Here is a tiny trained network, its code and every weight. The questions are about switching its units off for an input and a class, where a switched-off unit gives its printed mean instead of its output.

import numpy as np


def w(rows, s, z=0):
    codes = np.array(rows[::2]) - 128.0
    scale = np.full(codes.shape[1], s)
    scale[-1] = z or s
    return codes * scale


def norm(h):
    return h / np.sqrt((h * h).mean(-1, keepdims=True) + 1e-5)


def f(y):
    return np.maximum(y, 0)


def log_softmax(a):
    a = a - a.max(-1, keepdims=True)
    return a - np.log(np.exp(a).sum(-1, keepdims=True))


def net(x, mask):
    res = np.array(x, float).reshape(1, 8) / 4 @ E
    u = 0
    for l in range(2):
        y = f(norm(res) @ A[l][:, :-1].T + A[l][:, -1])
        res = res + np.where(mask[u : u + 10], y, B[l][:, -1]) @ B[l][:, :-1]
        u += 10
    return log_softmax(norm(res)[-1] @ U[:, :-1].T + U[:, -1])


A, B = {}, {}
E = w([
[88,96,4,175,102,144,122],'x0',
[93,140,134,220,110,116,207],'x1',
[125,63,128,24,160,112,200],'x2',
[85,193,112,101,103,109,122],'x3',
[157,138,81,90,57,46,206],'x4',
[192,242,123,134,165,58,154],'x5',
[118,110,107,190,174,64,167],'x6',
[138,67,152,204,100,145,187],'x7',
],0.0015)
A[0] = w([
[118,76,38,148,91,122,193,201],'L0N0',
[112,41,147,121,137,190,105,211],'L0N1',
[165,119,164,123,128,129,163,2],'L0N2',
[111,4,105,134,146,166,105,32],'L0N3',
[98,164,40,193,143,131,148,192],'L0N4',
[116,91,172,168,151,106,215,142],'L0N5',
[154,82,122,114,41,122,180,86],'L0N6',
[191,117,52,137,141,59,145,205],'L0N7',
[153,70,124,110,7,122,200,132],'L0N8',
[83,160,62,123,76,132,48,125],'L0N9',
],0.0037,0.00066)
B[0] = w([
[58,228,90,253,149,125,124,244],'L0N0',
[131,149,36,179,109,37,195,248],'L0N1',
[158,115,111,175,155,120,122,161],'L0N2',
[127,102,27,142,131,43,178,228],'L0N3',
[32,117,36,213,33,57,222,253],'L0N4',
[158,159,165,171,156,208,89,232],'L0N5',
[69,157,78,176,92,115,145,205],'L0N6',
[68,90,59,194,125,98,177,235],'L0N7',
[10,190,39,232,35,98,141,240],'L0N8',
[194,133,197,201,184,159,142,239],'L0N9',
],0.0033,0.0019)
A[1] = w([
[167,101,172,161,166,128,184,107],'L1N0',
[145,138,86,55,135,121,137,80],'L1N1',
[127,162,149,135,124,144,117,118],'L1N2',
[114,113,120,167,75,120,160,180],'L1N3',
[147,148,173,76,136,98,113,161],'L1N4',
[120,2,117,134,142,187,97,181],'L1N5',
[164,143,134,121,138,59,154,58],'L1N6',
[185,139,90,144,124,137,49,214],'L1N7',
[110,143,166,199,121,128,110,2],'L1N8',
[104,106,164,187,158,83,126,246],'L1N9',
],0.0053,0.00067)
B[1] = w([
[199,203,154,179,131,148,17,167],'L1N0',
[121,36,165,68,89,143,140,163],'L1N1',
[139,90,133,124,131,164,139,156],'L1N2',
[63,220,88,147,165,101,137,252],'L1N3',
[89,61,80,151,120,164,164,173],'L1N4',
[108,154,53,162,139,18,252,164],'L1N5',
[134,65,82,175,170,129,141,170],'L1N6',
[118,197,175,198,126,188,125,187],'L1N7',
[149,27,111,36,172,134,131,220],'L1N8',
[78,181,112,92,49,181,134,236],'L1N9',
],0.0037,0.0035)
U = w([
[95,63,182,2,98,191,103,92],'0',
[132,100,183,86,43,51,103,2],'1',
[191,3,111,46,182,41,185,116],'2',
[41,183,33,242,108,82,187,213],'3',
[215,179,243,177,159,216,51,146],'4',
],0.0075,0.005)

Each question gives the input, the list of numbers given to net, and the class t.
The units are the neurons (one row each of A and B). Each row of codes is followed by its name. A weight is (code - 128) times the scale printed after its matrix; where a second scale follows, it is the last column's (A, B and U).
mask holds one flag per neuron, layer by layer. A switched-off neuron (its flag False) gives its mean, the last column of its row in B, instead of its output. The means were averaged over made-up inputs and are rounded, as every weight is.
A unit's drop is (log p(t) with every unit on - log p(t) with that unit switched off) / (log p(t) with every unit on - log p(t) with every unit switched off).
The circuit of an input: a set's keep is (log p(t) with only the set's units on - log p(t) with every unit switched off) / (log p(t) with every unit on - log p(t) with every unit switched off). Starting from the 12 units with the biggest drops (on a tie, the unit counted first), units are removed one at a time, each time the one whose removal leaves the highest keep (on an exact tie, the one counted first), for as long as the keep stays at least 0.8.
circuit, biggest first: the units of the circuit, biggest drop first
k most important neurons: the k neurons with the biggest drops, biggest first
k most important neurons of layer l: the k neurons of layer l with the biggest drops, biggest first
drop of u: that unit's drop, to one decimal
input [-8,8,-2,-5,1,-4,-3,1], class 4: circuit, biggest first => (L0N4; L1N0)
input [-5,0,8,-8,-6,8,-1,7], class 4: circuit, biggest first => (L1N0)
input [-8,-3,2,-7,-7,-3,-3,-7], class 2: 2 most important neurons => (L1N5; L0N0)
input [1,-7,1,-2,-2,0,-5,-3], class 0: circuit, biggest first => (L1N1; L0N0)
input [-4,-2,5,0,7,1,1,-4], class 2: circuit, biggest first => (L0N4; L1N1)
input [-5,7,-5,-6,0,4,4,2], class 4: 4 most important neurons => (L1N0; L0N5; L0N8; L0N1)
input [-7,-8,0,-1,3,0,-3,5], class 2: 4 most important neurons of layer 0 => (L0N0; L0N4; L0N9; L0N5)
input [2,-6,4,8,0,6,0,-4], class 2: 2 most important neurons of layer 1 => (L1N1; L1N9)
input [-7,-4,3,-3,2,2,6,-2], class 2: 4 most important neurons of layer 1 => (L1N6; L1N7; L1N4; L1N3)
input [-6,-6,6,0,3,0,0,-5], class 0: 2 most important neurons of layer 1 => (L1N1; L1N5)
input [-7,-4,-4,-8,-6,-8,-3,-1], class 3: drop of L1N5 => 2.2
input [0,-4,6,8,-7,6,4,-6], class 2: drop of L1N9 => 0.2
input [-4,-6,2,-1,-3,-3,-1,2], class 2: drop of L0N4 => 0.2
input [7,-8,8,0,-7,-5,-4,-2], class 2: most important neuron of layer 0 => (L0N8)
